Below is a small trained network, with its code and all its weights. Each question gives an input and a target symbol and asks what happens when units are switched off, that is, made to give their printed mean instead of their output.

import numpy as np


def w(rows, s, z=0):
    codes = np.array(rows[::2]) - 128.0
    scale = np.full(codes.shape[1], s)
    scale[-1] = z or s
    return codes * scale


def norm(h):
    return h / np.sqrt((h * h).mean(-1, keepdims=True) + 1e-5)


def f(y):
    return y / 2 * (1 + np.tanh(0.7978845608 * (y + 0.044715 * y**3)))


def softmax(a):
    e = np.exp(a - a.max(-1, keepdims=True))
    return e / e.sum(-1, keepdims=True)


def log_softmax(a):
    a = a - a.max(-1, keepdims=True)
    return a - np.log(np.exp(a).sum(-1, keepdims=True))


def net(x, mask):
    ids = ['ΘΣΩβγεζηλπφ'.index(c) for c in x.split()]
    T = len(ids)
    res = E[ids] + P[:T]
    u = 0
    for l in range(2):
        r = norm(res)
        for j in range(3):
            rows = slice(3 * j, 3 * j + 3)
            q, k, v = (r @ M[l][rows].T for M in (Q, K, V))
            z = softmax(np.where(np.tri(T) > 0, q @ k.T / 3**0.5, -1e9)) @ v
            o = O[l][rows]
            res = res + np.where(mask[u + j], z, o[:, -1]) @ o[:, :-1]
        u += 3
        y = f(norm(res) @ A[l][:, :-1].T + A[l][:, -1])
        res = res + np.where(mask[u : u + 4], y, B[l][:, -1]) @ B[l][:, :-1]
        u += 4
    return log_softmax(norm(res)[-1] @ U[:, :-1].T + U[:, -1])


Q, K, V, O, A, B = {}, {}, {}, {}, {}, {}
E = w([
[134,26,75,94,229,113,166,59],'Θ',
[151,63,115,245,140,214,172,50],'Σ',
[98,190,232,96,124,35,163,156],'Ω',
[153,215,98,100,115,22,189,210],'β',
[12,183,59,170,84,109,97,201],'γ',
[83,104,150,43,29,82,199,169],'ε',
[112,206,174,20,105,171,129,36],'ζ',
[149,167,109,162,35,55,121,56],'η',
[171,194,146,35,162,235,163,161],'λ',
[101,137,105,211,254,122,107,252],'π',
[239,108,214,138,103,121,181,209],'φ',
],0.0081)
P = w([
[60,199,177,184,159,122,219,91],'0',
[84,179,161,150,149,110,191,106],'1',
[106,156,150,132,148,109,167,104],'2',
[129,149,145,104,135,98,138,122],'3',
[147,142,139,80,124,101,112,127],'4',
[173,125,135,71,108,103,84,127],'5',
[189,113,144,56,97,102,49,137],'6',
[216,97,143,35,82,98,2,143],'7',
],0.0078)
Q[0] = w([
[104,162,133,133,112,212,161,142],'L0H1',
[106,142,128,210,95,112,72,151],'L0H1',
[115,85,100,251,149,197,126,78],'L0H1',
[205,171,188,122,33,81,172,119],'L0H2',
[183,136,180,89,144,151,120,185],'L0H2',
[176,82,131,113,170,112,188,97],'L0H2',
[82,109,132,152,62,151,143,75],'L0H3',
[164,122,84,108,73,114,184,122],'L0H3',
[134,90,134,192,113,204,144,156],'L0H3',
],0.03)
K[0] = w([
[95,154,170,108,140,176,184,195],'L0H1',
[67,159,85,174,69,120,75,122],'L0H1',
[31,155,98,210,136,82,223,74],'L0H1',
[247,121,151,115,2,85,52,102],'L0H2',
[172,94,143,111,164,136,59,175],'L0H2',
[189,54,159,108,183,82,161,56],'L0H2',
[77,163,106,161,143,101,148,68],'L0H3',
[134,106,204,118,82,138,126,47],'L0H3',
[86,115,191,206,219,97,172,135],'L0H3',
],0.022)
V[0] = w([
[88,108,96,152,99,63,19,90],'L0H1',
[205,116,166,160,113,140,147,126],'L0H1',
[118,195,103,92,131,170,145,87],'L0H1',
[94,217,113,140,84,75,153,86],'L0H2',
[62,174,126,63,138,101,117,204],'L0H2',
[125,154,156,170,156,140,254,140],'L0H2',
[76,41,187,90,66,103,138,136],'L0H3',
[151,162,91,83,77,146,142,98],'L0H3',
[54,135,131,161,130,167,231,89],'L0H3',
],0.019)
O[0] = w([
[97,119,104,191,59,51,128,66,99],'L0H1',
[141,96,183,79,140,131,120,115,184],'L0H1',
[89,191,144,128,111,178,95,116,137],'L0H1',
[70,183,134,79,115,42,187,78,249],'L0H2',
[189,226,124,144,81,120,190,193,111],'L0H2',
[139,60,216,172,117,20,148,100,170],'L0H2',
[100,47,120,87,38,116,162,148,147],'L0H3',
[167,161,154,61,114,117,129,70,190],'L0H3',
[106,121,88,130,123,253,195,132,108],'L0H3',
],0.011,0.015)
A[0] = w([
[91,80,19,154,149,252,90,91,12],'L0N1',
[103,55,98,141,136,168,117,54,5],'L0N2',
[127,116,100,124,132,122,127,41,26],'L0N3',
[149,165,125,171,186,165,108,130,94],'L0N4',
],0.029,0.0011)
B[0] = w([
[91,23,132,254,209,191,129,24,207],'L0N1',
[140,184,120,119,158,121,196,129,192],'L0N2',
[84,134,168,104,120,76,117,105,254],'L0N3',
[45,109,144,103,109,99,124,162,160],'L0N4',
],0.023,0.012)
Q[1] = w([
[107,182,54,171,65,100,142,118],'L1H1',
[54,153,158,102,76,121,76,182],'L1H1',
[109,197,102,51,164,113,167,198],'L1H1',
[160,36,185,139,142,187,122,164],'L1H2',
[37,113,111,213,84,75,102,128],'L1H2',
[236,99,188,123,147,69,173,153],'L1H2',
[128,176,80,227,120,97,94,60],'L1H3',
[118,166,114,167,111,6,121,193],'L1H3',
[96,91,92,124,103,19,108,15],'L1H3',
],0.021)
K[1] = w([
[87,172,78,91,98,133,111,102],'L1H1',
[145,96,80,137,130,61,67,127],'L1H1',
[134,160,135,124,114,119,5,184],'L1H1',
[155,90,166,200,196,125,169,164],'L1H2',
[76,150,127,125,134,42,218,77],'L1H2',
[226,115,83,171,77,143,128,171],'L1H2',
[124,148,89,139,139,77,203,32],'L1H3',
[180,165,56,125,36,111,68,87],'L1H3',
[89,98,133,155,98,76,89,40],'L1H3',
],0.023)
V[1] = w([
[201,91,138,191,180,100,166,215],'L1H1',
[28,185,112,181,185,132,52,252],'L1H1',
[191,226,104,51,174,228,124,83],'L1H1',
[178,140,104,121,101,87,142,46],'L1H2',
[247,143,182,101,114,104,153,145],'L1H2',
[98,242,33,113,101,114,156,148],'L1H2',
[128,154,158,70,194,85,56,121],'L1H3',
[94,146,85,110,64,161,70,153],'L1H3',
[134,197,121,210,213,77,101,74],'L1H3',
],0.022)
O[1] = w([
[184,150,75,132,164,129,48,245,66],'L1H1',
[44,142,204,144,168,251,170,235,2],'L1H1',
[250,215,128,109,132,189,216,57,6],'L1H1',
[89,72,162,196,97,96,117,159,204],'L1H2',
[220,88,162,190,139,156,102,206,199],'L1H2',
[70,136,130,208,84,177,237,118,58],'L1H2',
[141,147,224,117,169,50,114,72,247],'L1H3',
[79,128,105,112,167,152,249,114,19],'L1H3',
[82,202,180,249,147,110,71,122,158],'L1H3',
],0.013)
A[1] = w([
[119,62,77,197,240,197,79,14,96],'L1N1',
[216,84,98,155,94,189,156,3,46],'L1N2',
[57,147,106,213,136,175,216,81,85],'L1N3',
[132,44,128,151,31,129,112,118,5],'L1N4',
],0.026,0.0023)
B[1] = w([
[159,65,132,230,234,188,179,34,215],'L1N1',
[106,55,188,168,39,205,52,184,169],'L1N2',
[169,140,43,92,145,128,12,134,253],'L1N3',
[125,181,91,121,252,122,191,128,174],'L1N4',
],0.02,0.017)
U = w([
[131,69,115,193,200,186,122,64,163],'Θ',
[121,121,136,127,124,127,134,132,3],'Σ',
[126,144,78,140,226,64,214,174,41],'Ω',
[188,165,192,225,81,92,159,151,77],'β',
[120,193,12,132,115,150,94,129,164],'γ',
[139,40,86,107,69,134,217,152,164],'ε',
[145,116,177,132,2,204,86,96,108],'ζ',
[61,127,165,78,90,58,132,42,150],'η',
[147,206,173,65,169,187,175,107,177],'λ',
[23,96,181,150,123,150,105,218,121],'π',
[180,81,137,67,151,89,40,162,152],'φ',
],0.0073,0.0032)

Each question gives the input, a string of symbols that net reads in full, and the target symbol t.
The units are the heads (3 rows each of Q, K, V and O) and the neurons (one row each of A and B). Each row of codes is followed by its name. A weight is (code - 128) times the scale printed after its matrix; where a second scale follows, it is the last column's (O, A, B and U).
mask holds one flag per unit, layer by layer, with each layer's heads first. A switched-off unit (its flag False) gives its mean, the last column of its rows in O or B, instead of its output. The means were averaged over made-up inputs and are rounded, as every weight is.
A unit's drop is (log p(t) with every unit on - log p(t) with that unit switched off) / (log p(t) with every unit on - log p(t) with every unit switched off).
most important unit: the unit with the biggest drop
top k neurons: the k neurons with the biggest drops, biggest first
k most important neurons of layer l: the k neurons of layer l with the biggest drops, biggest first
which heads matter: for each layer, one digit per head in row order, 1 if its drop is at least 0.15 and else 0, layers parted by /
drop when u is switched off: that unit's drop, to one decimal
input η γ γ ε λ, target λ: most important unit => L0H1
input η π η λ, target π: which heads matter => 011 / 100
input β φ η β β Ω, target β: which heads matter => 011 / 010
input η φ ε, target φ: which heads matter => 110 / 000
input φ ε φ ε, target φ: which heads matter => 010 / 000
input ε β Θ Ω, target β: which heads matter => 010 / 100
input β β γ Ω, target γ: which heads matter => 110 / 000
input η φ φ Θ η Ω Σ Ω, target Ω: top 3 neurons => L1N4, L0N3, L0N1
input η ε Σ φ ε Σ Ω, target ε: which heads matter => 111 / 001
input η β ζ Ω ζ φ η η, target η: which heads matter => 111 / 000
input η Σ Σ φ η Ω π β, target π: top 2 neurons => L0N1, L0N4
input λ ζ Ω, target λ: which heads matter => 101 / 000
input β ε Σ β, target ε: which heads matter => 011 / 001
input β η β, target η: top 2 neurons => L0N1, L1N1
input ε ε η Ω π ε, target π: which heads matter => 001 / 100
input η Ω ε β η π, target π: which heads matter => 011 / 100
input λ β η η φ ζ, target φ: which heads matter => 000 / 000
input γ β ζ, target ζ: most important unit => L0H2
input λ Σ γ η φ ζ γ ε, target ζ: which heads matter => 111 / 100
input λ π η ζ γ ε, target ζ: most important unit => L0H2
input Θ ε ε η η γ, target γ: top 2 neurons => L1N3, L0N3
input φ η ζ η η Θ, target Θ: top 2 neurons => L0N1, L1N1
input η π η β, target π: top 2 neurons => L0N4, L0N1
input Σ η γ Θ π Θ, target π: 2 most important neurons of layer 0 => L0N1, L0N2
input γ φ φ Θ Ω, target φ: drop when L0H1 is switched off => 0.1
input β Ω λ ε β η η ε, target η: drop when L0H2 is switched off => 0.4
input λ η β η φ η Θ, target Θ: top neuron => L1N1
